(in the rows, 128 means zero)
Here are made-up objects, facts about them, and rows of numbers that follow some of those facts. Name the object behind each unnamed row.

Some objects and their rows:
[123 134 151 170 137 149  84 140 117 109 136 134 129 121 130 137 159 143
 115 174 125 139 125 128 154 110 135 143] -> vevun
[ 87 129 132 185 126 119 133 115 110 139  99 120 168 152 137 152 185  85
  97  88  59 129 108 146 156 113 104  91] -> klesken
[118 143 141 147 151 134 114 135 127 145 165 106 185 177  99 130 172 129
 112 179 149 111 130 157 134 136 117 115] -> bristis
[125 135 149 171 138 136  98 126  98  98 124 151 132 122 155 165 156 145
  91 167 120 138 123 127 158  93 115 115] -> trokivam
[118 120 139 173 163 126 139 119 126 114 133 108 148 150 148 129 136 108
  72 175 169 113 101  96 132 115 114 105] -> roklotro
[114 139 149 206 134 139 118 152 113 138 142  96 187 134 105 153 184 125
 105 113  90 103 133 186 144 118  87 125] -> vuflar
[112 154 130 159 155 140  87 123 104 126 171 144 136 156 138 129 175 113
 123 150 138 147 121 129 153 122 147 152] -> skedolek
[120 150 133 158 158 152  80 148 116 121 161 142 134 155 130 118 185 111
 128 151 136 139 125 123 147 130 151 168] -> luske
[111 139 141 157 150 148  82 151 121 122 172 127 151 147 121 124 168 127
 119 177 146 137 133 140 141 130 154 143] -> pleklos
[127  99 144  62 152 145  92 138 147 137  96 162  74 116  95 127 127 153
 198 103 167 145 148 121 131 142 135 191] -> futom
[ 93 119 127  43 129 127 149 104  97 122  83 173  86 113 157 190  93 149
 172 109 184 158 130 107 108 132 134 149] -> vidres
[118  98 150  58 139 118 130 126 129 112  62 170  89  97 131 176 105 173
 172 123 157 139 141 113 127 126 106 148] -> nuvodum
[129 126 125  70 134 121 148 120  94 137 119 149  89  92  82 149 114 176
 181 100 159 133 140 159 133 114  96 183] -> gulur
[105 106 130  53 156 118 146 134 132 157 105 140 129 131  82 154 123 156
 178 110 177 112 141 151 108 152 118 141] -> skeklol
[135  73 117  95 140 103 211 129 136 122  59  95  96  78 137 157  97 150
 134  42 102  76 101 131 107 142 139  73] -> flofifi
[108 111 138  36 153 107 160 104 131 142  86 143 132 147 112 163 113 152
 173 116 191 122 133 131 103 150  98 126] -> groga
[ 95  96 133  64 137 144 125 127 126 143 100 161 101 126 148 167 120 121
 186  63 165 153 141 110 103 150 148 177] -> detrok
[183 137 125 143  56 131 113 161 169 142 123 123 182 109  77 113  93 110
 165 101  65 120 176 175  92 126  66 120] -> bruskinis
[148 139 121 117  61 154  99 162 167 133 154 145 146 110 133 115  75  89
 177 116 105 167 178 148  71 146 127 141] -> sastam
[196 182 100 112  61 118 109 126 130 143 149 158 121 132 102  99  83 113
 162 119  88 155 156 137 115  94  84 170] -> vagra
[167 156 116  74  69 105 146 122 160 125 128 154 175 158 142 138  62 103
 146 146 117 145 156 126  71 137  79  78] -> pigros

Some facts about the objects:
{roklotro,plemak,mozin,zififli,puste,reni,breskubar,flufo,nivis,mevir,gastogor,fufos} Φ 268
{futom,luske,staresam,skedolek,besasis,detrok,grovik,zeklon,bazan,dazimik,brodrupok,vami,sistu,stelu,fludram,lotruvuk,vagra,gogren,flezo} Φ 267
{plabel,trimum,zusil,stinis,studres,vevun,neplon,vidres,vetun,nuvodum,dase,bristis,klakir,duso,skaskir,grugris,nibrek,flobun,skagol,nimik,pigros,trodros,sipe,stepa,liklu,sastam,sivun,grugral,pleklos,tufusem,nabro,gulur,flisimes,vuflar,deklukam,stokur,grezos,skeklol,pege,selil,groga,dregre,degrul,zasum,pinok,kliduklin,gesti,zili,gigal,buris,vidu,bruskinis,drefe,gepe,zoditris,trokivam} Φ 436
{vero,felo,lagon,flusek,meklek,magribim,timas,gruklim} Φ 752
{klesken,mobok,ruguni} Φ 199
{faflim,gekla,kuflem,klutror,flofifi,grebremo,nodro,kluflin,patin,pliplur,flebrabe,giden,stogri,plivas} Φ 284
{klugritror,bukloto,fibre,bugar,triklak,klatur,lekol,droskan,bunagel,brubus,kiplun,klomar,tefir,kloklogri,flemuklan,grubak,mefamek,nikuda,skopil} Φ 301
roklotro κ [kloklogri]
felo κ [zififli,grugris,vero]
zusil κ [timas,bristis,plabel]
plemak κ [vagra,pinok,gulur,gogren]
stinis κ [klatur]
klesken κ [nivis,bruskinis]
faflim κ [bruskinis]
neplon κ [fibre,kloklogri,zili,lekol]
klugritror κ [mozin,pliplur,skagol]
vidres κ [gepe,skedolek,luske,flisimes,grezos,vero]
nuvodum κ [dazimik]
bukloto κ [flebrabe,droskan]
puste κ [skeklol,bazan]
dase κ [magribim,vidu]
besasis κ [kliduklin,reni]
detrok κ [klutror]
grovik κ [staresam,mevir]
klakir κ [pinok,tufusem,gesti,flisimes]
duso κ [tufusem]
zeklon κ [degrul,zififli,bazan,mobok]
nibrek κ [dregre,mozin,kuflem,stepa]
flusek κ [reni,patin,lagon,gesti]
flobun κ [mozin,zili,gruklim]
nimik κ [pleklos,zififli]
flofifi κ [vuflar,stokur,bruskinis,nabro]
pigros κ [studres,bugar]
trodros κ [trimum]
sipe κ [flebrabe,gigal]
grebremo κ [vami]
sivun κ [lotruvuk,magribim,fludram,kiplun]
flufo κ [vetun]
grugral κ [skaskir,futom,grezos]
deklukam κ [gruklim,pleklos]
brodrupok κ [plabel]
nodro κ [kloklogri,studres,zififli,grugris]
kluflin κ [klutror,sastam,kiplun,sistu]
bunagel κ [studres]
brubus κ [fibre,grugris]
stelu κ [pleklos,droskan,luske,futom]
selil κ [gesti]
groga κ [studres]
meklek κ [mozin,gepe,futom,dazimik,vevun]
klomar κ [vami,flezo,breskubar]
tefir κ [tufusem]
gastogor κ [klutror,mefamek,lotruvuk,droskan,grezos]
ruguni κ [lekol]
giden κ [mefamek,zili,lagon,drefe]
buris κ [studres]
flemuklan κ [bristis,grugris,stogri]
grubak κ [kuflem,pliplur,gogren]
zoditris κ [klatur]
nikuda κ [gekla]
trokivam κ [mozin]
plivas κ [dregre,fibre,gekla,pege,vetun,dazimik]
{roklotro,luske,staresam,felo,plemak,mozin,klesken,studres,skedolek,vevun,klugritror,vetun,bukloto,reni,dase,gekla,grovik,fibre,bristis,duso,zeklon,nimik,triklak,klatur,trodros,sipe,grebremo,sivun,flufo,pleklos,lekol,droskan,vuflar,brodrupok,nivis,kluflin,vami,pliplur,pege,brubus,stelu,flebrabe,meklek,dregre,degrul,zasum,pinok,klomar,mevir,tefir,magribim,ruguni,giden,buris,vidu,timas,grubak,gogren,drefe,fufos,mefamek,gepe,stogri,zoditris,gruklim,trokivam} ζ a
{futom,plabel,trimum,zusil,faflim,vidres,nuvodum,lagon,puste,besasis,detrok,skaskir,grugris,flusek,bazan,flofifi,dazimik,stepa,liklu,grugral,nabro,gulur,flisimes,deklukam,mobok,patin,stokur,skeklol,groga,lotruvuk,kiplun,gesti,gigal,kloklogri,flemuklan,flezo,skopil,plivas} ζ b
{vero,stinis,neplon,zififli,kuflem,klakir,klutror,nibrek,flobun,skagol,bugar,pigros,sastam,breskubar,tufusem,nodro,bunagel,grezos,sistu,selil,fludram,kliduklin,gastogor,zili,vagra,bruskinis,nikuda} ζ c

Which object is each row?
No name comes twice in this set of rows, the named rows included.
[103 149 132 136 141 132 121 120 105 112 136 145 162 166 170 160 156 116
  95 179 151 133 116 130 129 133 144  95] : nimik
[103 150 132 134 146 121 131 116 103 126 129 125 176 180 142 161 167 116
 100 174 157 121 119 145 124 128 113  89] : buris
[165 155 118 112  56 117 136 138 150 131 134 150 162 117 134 136  72 103
 148 113  84 155 162 142  83 114  83 108] : stinis
[127 143 103 163 141 123 148 114 111 103 149 107  91 117 199 127 134 123
  71 141 110 114  83 110 143 123 195  78] : giden
[ 97 122 111 167 143 132 129 127 116 116 131 113 111 139 192 119 156 100
  81 119  95 132  94 104 152 144 199 100] : bukloto
[129 159 121 191 125 119 161  93  69 119 149 122 123 108 161 148 130 116
  58 135 138 131 104 104 151  80 106 137] : plemak
[145 171 127 176 136 134  99 124  92 124 162 136 128 149  98 120 180 140
 115 147 110 133 120 147 175  87 116 172] : gogren
[171 159 126  80  70 105 134 122 157 106  98 177 150 138 164 142  54 114
 136 155 109 159 154 102  85 114  85  94] : neplon
[193 147 133 117  64 129 100 141 149 114 121 169 127 101 113 109  71 143
 164 151  89 163 170 137 108  97  84 136] : skagol
[123 115 127 148 159 102 138 105 134 105 101 117 125 172 170 107 150 123
  72 160 108 107  88  86 165 131 164  68] : brubus
[194 143  97  75  90  90 174 125 183 108 117 128 119 145 170 100  47 112
 122 153 109 114 121  94  78 143 152  31] : nodro
[131 154 111 200 140 142 138 114  93 158 200  93 134 119 105 102 152 120
  87 144 156 115 117 132 147 100 126 170] : reni
[118 128 122  51 130 133 134 120  99 147 151 145  85 110  90 135 128 168
 187 117 180 137 147 147 127 135 132 196] : flisimes

Now the same objects, written a new way:
Some rows with their names:
[109 132 116 123 139 140 134 138 129 127  95 115 104 167 140 121  90 128
 115  94 118 102 114 132 123 131 132 101 128 126 126 148 125 119 125 144
 150 145 126 149  99 106 145 104 125 138 209] -> nabro
[135 126 148 114 149 145 109 124 144 126 130 131 161 170 122 125 169 129
 139 113 124 131 139 118 127 148 120 159 137 135 120 119 119 132 130 116
 119 117 127 124 156 169 134  89 153 167 100] -> magribim
[134 120 140 106 150 130 129 131 151 131 132 135 133 125 118 139 152 128
 138 132 132 129 141 119 122 137 119 146 116 130 114 150 128 116 128 112
 121 117 130 125 141 127 135 125 104 122  66] -> vevun
[116 138 101 126 101 127 150 145 134 123 118 120  97 148 135 125 113 132
 116 121 122 113 111 135 129 136 145 120 152 121 131 145 133 118 123 129
 155 144 125 159 104 106 149 114 127 132 190] -> skeklol
[124 128 149 107 141 132 121 126 143 139 109 129 178 114 120 137 126 126
 127 129 130 136 143 120 131 121 124 125 100 130 120 119 140 122 132 128
 127 132 123 126 155 141 125 135 113  97 118] -> zoditris
[125 119 104 166 134 118 128 118  86 123 149 126  90  87 124 136 101 121
 126 188 133 136 136 132 120 112 119 129 101 139 146 129 146 148 133 146
 122 141 128 113 112  95 120 171 125  70 103] -> flobun
[135 130 116 133  94 126 161 148 137 118 127 125  81 123 145 116 108 135
 123 129 128 110 107 137 134 133 152 120 165 117 129 142 115 118 118 119
 153 139 133 157 100 112 144 104 124 154 172] -> kloklogri
[128 128 108 162 119 122 124 125 102 106 168 125 102 117 134 120 127 124
 143 171 128 132 126 132 122 141 133 163 152 131 158 115 124 160 123 126
  98 155 143 122 103 140 116 133 171 145 101] -> vero
[138 121 155 109 133 136 140 129 153 128 126 133 145  88 125 130 119 133
 138 128 134 135 144 119 121 138 131 136 123 124 117 129 116 123 125 104
 123 123 133 128 145 146 125 117 113 140  79] -> lekol
[130 139 115 146  98 119 125 127  99 136 134 132 103 158 140 114 140 136
 107  93 123 121  85 143 139 102 138  87 146 116 132 111 123 120 129 151
 136 111 123 131 106 121 125 135 127 150 214] -> besasis
[120 126 148 107 137 132 122 122 146 139 112 128 177 118 117 135 135 129
 128 121 129 137 144 120 131 117 125 128  94 130 118 128 140 121 130 126
 127 122 123 127 151 140 127 137 113 102 120] -> trodros
[135 124 164 114 150 142 120 122 144 130 113 131 161 121 130 122 119 130
 138  96 129 134 138 118 125 140 128 129 130 124 122 112 110 121 129 118
 118 119 133 116 152 165 115 113 129 159 105] -> staresam
[136 133 112 141 128 117 143 139 110 128 129 130  78 149 132 132 101 130
 108 129 123 107 112 136 135 112 126 113 129 129 119 156 142 109 126 156
 149 120 120 141  95  80 153 127 108  96 181] -> nuvodum
[140 125 166 120 137 132 121 116 130 139 117 133 177 112 127 126 126 125
 127 102 129 144 141 118 136 113 127 119 112 127 118 100 123 126 134 133
 122 105 127 116 158 156 112 129 127 123 134] -> grovik
[132 124 128 102 130 131 141 131 159 127 131 131 143 114 116 137 157 131
 143 150 134 132 142 120 122 147 126 154 139 127 117 143 133 123 124  93
 128 131 126 138 149 129 132 116 117 144  70] -> pleklos
[124 147  95 148 103 111 120 138 133 127 137 130 104 191 136 117 170 133
 118  86 119 116  89 141 129 132 129 108 156 117 139 136 122 126 122 139
 119 134 134 132  98 135 132 117 145 189 189] -> patin
[139 131 157 112 132 135 120 126 156 131 124 132 177 126 128 124 122 127
 139 113 127 139 131 117 128 127 131 153 120 126 129 115 119 128 123 124
 108 132 138 128 144 173 123 111 137 144 116] -> timas
[138 130 138 116 133 130 112 128 152 127 128 134 159 158 121 126 171 125
 140 111 125 138 129 117 128 136 119 155 143 134 118 129 118 129 129 119
 126 114 132 123 155 166 130 102 150 167  93] -> flebrabe
[145 126 124 142 125 122 141 142 115 117 136 133  57 161 142 117 110 134
 123 109 124 100 103 132 126 137 133 114 177 124 123 157 102 112 121 139
 141 109 133 136  97 110 147  97 125 166 152] -> dazimik
[124 124  96 165 117 122 120 112  69 122 161 121 103 120 122 131 137 122
 127 183 129 137 136 133 129 118 119 138 125 147 140 102 146 154 144 140
 142 128 116 114 128  99 115 152 161  91 131] -> gastogor
[146 119 164 123 143 126 121 119 129 144 123 141 142  95 121 138 126 129
 126 121 133 134 134 123 133 111 122 109  90 128 114 125 126 117 134 133
 127  91 125 111 148 117 125 146  88  93  92] -> klugritror

Name these rows:
No name comes twice in this set of rows, the named rows included.
[112 120  96 150 138 129 133 127 113 110 149 119  85 107 131 131 111 124
 141 178 134 119 143 129 108 149 125 144 137 136 149 138 130 151 124 121
 117 158 138 124  99 103 122 142 138 120  71] : zili
[124 132 123 134 115 129 138 136 118 126 121 124  88 151 140 118 111 133
 115 102 122 110 100 141 131 121 140 100 138 123 123 128 120 120 128 136
 158 121 123 142 103 108 136 120 129 139 191] : skopil
[149 127 154 118 144 134 117 130 144 125 139 139 151 141 119 130 154 124
 140 119 128 132 133 120 129 138 122 158 129 127 124 141 118 130 123 121
 102 114 135 120 144 155 132 108 132 149  77] : gruklim
[107 138  95 128 124 120 128 139 134 130 119 127  89 160 136 129 140 133
 118  98 122 106  96 141 122 134 130  90 141 115 129 154 127 117 121 134
 121 137 127 138  89  93 144 132 108 147 170] : gulur
[106 121 110 153 150 137 119 122 105 117 128 113 106 110 135 126  83 124
 137 149 132 123 151 127 109 138 122 128 127 137 151 120 127 150 130 128
 110 164 134 116 107 122 118 141 157 126 120] : breskubar
[115 130 129 106 125 122 110 117 152 144 116 135 170 124 118 139 162 131
 126 110 131 143 134 130 128 128 125 115 109 118 123 121 143 128 131 118
 106 122 125 117 146 143 112 155 102 120 106] : duso
[112 120 114 161 135 130 111 116 100 116 139 123  86 107 138 117 113 124
 136 130 133 125 120 132 108 135 121 116 137 127 156 115 112 155 129 129
  86 144 138  94 100 128  98 157 150 152 106] : vagra
[124 120 116 169 164 127 108 125 107 110 147 127  82 126 133 123 100 120
 141 136 127 123 127 124 107 126 114 133 144 136 157 146 115 149 124 147
  92 133 149  95  94 122 123 141 156 136  86] : kuflem
[141 135 112 142 107 126 130 127  94 127 139 128  91 183 138 116 140 133
 111 109 121 113  99 138 141 130 134 118 165 131 120 117 123 121 136 142
 169 103 113 137 125 112 138 108 153 149 208] : detrok
[147 128 149 110 130 126 130 125 135 133 128 134 181 114 124 132 127 127
 126 137 129 145 144 117 132 105 126 143 127 127 125 132 134 121 127 137
 110 119 131 127 145 145 117 131 118 105 108] : ruguni
[ 89 124  88 147 129 125 112 123 117 116 131 118  95 115 130 126 128 129
 139 151 134 126 131 138 101 155 123 123 134 126 155 125 129 158 126 112
  84 170 136 118  97 116 112 159 141 147  89] : tufusem
[130 132 102 136 110 131 137 132 108 117 139 126  76 197 139 113 159 134
 123 107 120 107 109 135 130 147 130 127 184 132 120 121 111 122 129 122
 158 111 117 144 119 116 143  86 160 198 185] : lotruvuk
[122 133 100 133 110 139 138 137 113 125 125 122  74 186 135 116 144 139
 122 111 121 103 108 139 125 155 132 118 157 133 117 124 120 121 130 113
 165 117 115 149 120 104 148  97 148 183 187] : kiplun

